Rows, each with its class:
[ 18.0  10.6 -28.1  -6.8 -30.7   7.5   1.6 -21.5   3.6  24.3  -9.4  -9.7
  18.3  -9.3  17.7   4.1 -37.9  -9.0 -15.4  -9.5  -2.0   5.1  -1.8  -4.9
  16.6 -12.9 -54.5  -0.6   7.4   5.7  17.9  15.5 -10.0  37.1   2.5  15.1
   4.6 -17.0 -22.3 -14.6 -23.2 -11.6 -47.0 -16.4 -18.5] -> zp
[ 17.6  18.3 -13.4   1.0 -27.9  -3.5  -6.6 -16.3 -15.2  17.7  -2.7 -31.4
  29.1  -3.6  31.1   1.9 -20.0 -18.0  -8.6  -1.7  -2.6   9.6  17.9  -7.8
   3.4  -7.2   6.9  11.0  13.9  20.1   3.7  17.6  -6.9  30.4   0.7  18.4
  -0.7 -10.7 -14.1 -21.2 -18.7  -3.7 -53.4 -15.2 -46.5] -> zp
[-15.0 -18.0   8.6  -6.5  44.7  -7.6 -20.3   8.7   3.8 -20.5 -33.7   7.4
 -36.3   7.5 -12.8   3.0   1.0 -12.0  -4.4  -4.2  29.7 -21.1 -19.7  23.0
   7.7 -19.4  -6.1   0.8 -26.8  -8.6  -1.7  12.2   0.0 -12.0   8.1   8.8
  11.9 -14.1  13.4  30.8  23.4 -39.4  11.8  -8.0   3.1] -> zr
[  9.2  31.3 -18.1 -11.6 -24.0  10.3  -4.7 -10.4  -6.1  34.4   4.3  -7.8
  21.6  -3.9  33.6   9.7 -24.8 -24.2  -8.7  -6.0  -2.0   7.3  19.5  -5.7
   2.5   4.9  15.0   2.6  20.5   8.6  11.1  17.0   0.6  31.5  -4.5  -1.7
  -6.8 -13.0 -14.3  -9.0 -14.4  -3.8 -53.1 -23.9 -35.9] -> zp
[-36.1   6.4  11.6 -34.9   3.5 -59.9 -30.6  14.8 -16.2 -17.6  -4.7  28.5
 -12.2  29.5  18.1   9.9  47.3  -9.7  -6.3   5.7  20.8  -4.3  -9.0  26.3
  34.6   9.4  -4.8  25.0  -3.3 -33.4 -13.0   4.2  17.9 -11.5  -8.6 -24.0
   4.8  -4.0  14.3  24.9  13.2  17.4 -16.4 -19.2 -23.7] -> zr
[ 33.6  -2.2 -16.0 -26.7 -26.9  25.9   0.2  -7.0  25.4  14.5 -16.2 -14.0
   6.1 -11.7  22.9   1.0 -40.1  -8.3 -11.6 -21.1   5.8  -1.0  21.5  -5.2
  -1.2 -22.4  -1.2 -16.2   8.2  10.3  24.5  28.0 -15.3  25.4   3.8  28.9
 -11.2 -17.7 -22.4 -12.3 -17.1 -52.8 -47.6   1.8  16.6] -> zp
[ -9.9  -5.8  10.0  18.0   8.9  13.6  16.7  12.9  -4.5  -0.2  14.1   6.8
   3.6  -6.2 -16.5  -3.0  13.9  12.9   3.1  -1.5 -20.0  -6.8 -12.9 -31.3
  -4.1  17.2   1.0   6.8   4.6  -3.3 -14.1 -35.1  13.1 -13.8   8.2 -12.9
   8.1  19.8  -1.7   4.3  -8.2  14.2  43.6  24.1  32.6] -> dr
[ 17.2   3.5 -53.7   0.7 -21.3  25.9  -2.1 -18.3  16.2  24.6 -30.0 -17.3
  -5.6 -15.4  12.7   1.9 -46.9 -15.3 -15.1  -6.9   5.0  16.6  17.4 -10.1
 -10.1 -16.9   2.6 -12.3   2.1  19.9   5.8  18.6  -9.0  26.0   4.9  23.7
 -12.5   5.8 -19.1 -19.3 -10.0 -20.1 -37.3 -24.4 -17.7] -> zp
[ 29.6  13.3  -5.1  -8.4 -20.7  23.4  -7.2 -27.1 -12.8  29.7  -6.4 -13.2
   8.7  -6.3  22.8  -3.1 -32.2  -9.6 -25.0  -8.4  22.4   3.8  14.8 -13.8
  -2.3 -24.8   3.9 -10.8  10.8  11.1  10.7  16.7 -17.0  31.4  -0.8  21.9
  -3.6 -15.2 -16.9 -16.2 -11.9  -7.5 -44.4 -35.8 -23.2] -> zp
[  7.7  -4.8  12.0  23.8  32.8  35.2   6.5   2.4  26.1  -3.7  11.6  -2.2
 -18.1   1.0 -35.1 -23.8 -11.1  18.1   7.4  -1.6  -6.0  -7.1  -0.7  -1.9
 -19.3   8.1  -4.5 -24.8 -11.8   4.8  -1.7 -21.7  -1.9 -12.5  10.2  -4.0
   4.8  27.4  -1.4   2.9   1.1   2.6  62.3  24.0  37.7] -> dr
[ -3.7 -20.6   3.2  26.8   5.2  50.4  21.2  11.7  24.3 -12.6 -12.6  -7.6
 -29.2 -12.3 -20.8 -10.9 -16.3   5.0  17.6  -4.8  -5.9  -1.3  -6.8 -35.6
 -16.0  -1.3 -14.6 -13.4 -15.7   6.7  -3.0 -13.1   9.2 -30.3   7.4   6.6
  -3.0  24.7  10.7 -13.7  -6.7  -7.9  64.7  24.5  34.2] -> dr
[ 10.7  -3.0 -13.3  -6.2 -22.2  31.6   6.2 -29.6   2.4  27.6 -18.4 -19.6
   4.1 -12.2  14.4  -1.3 -44.6 -17.5 -17.6  -3.1  17.6   2.3  22.8  -4.8
 -17.8 -18.6  -5.2 -10.0   0.1  15.4  12.7  12.0 -12.1  17.3  -5.9  18.6
 -10.3 -25.0 -10.8 -16.4  -8.2 -21.5 -38.2  -9.4  -8.6] -> zp
[  6.4  11.4 -13.6  -5.8 -58.3  13.0  -4.9 -16.1   5.7   6.2  -2.7  -7.6
  16.9 -11.1  18.7   7.8 -28.3 -22.3 -13.7  -6.6 -14.4   2.8  17.5  -5.8
 -18.1 -16.1  17.1  -2.2   6.4   7.0  12.4  12.9  -6.3  24.4   0.1  19.2
  -7.8 -17.3 -19.5  -6.8  -6.6  -9.1 -47.1 -21.6 -15.3] -> zp
[  7.0   8.2 -14.5 -11.1 -37.4  -2.8   0.0 -16.3  -4.7  20.4   0.7 -14.1
  35.2 -16.0  37.7   3.9 -10.7  -3.6 -17.6  -1.4  -6.1   1.2  18.0  -6.7
  10.7 -20.5   8.4   4.8  12.6   2.2   4.7  11.8  -3.7  27.4   0.3   6.4
  -2.8 -18.1 -16.7 -77.3 -17.9  -2.6 -45.7 -16.8 -26.9] -> zp
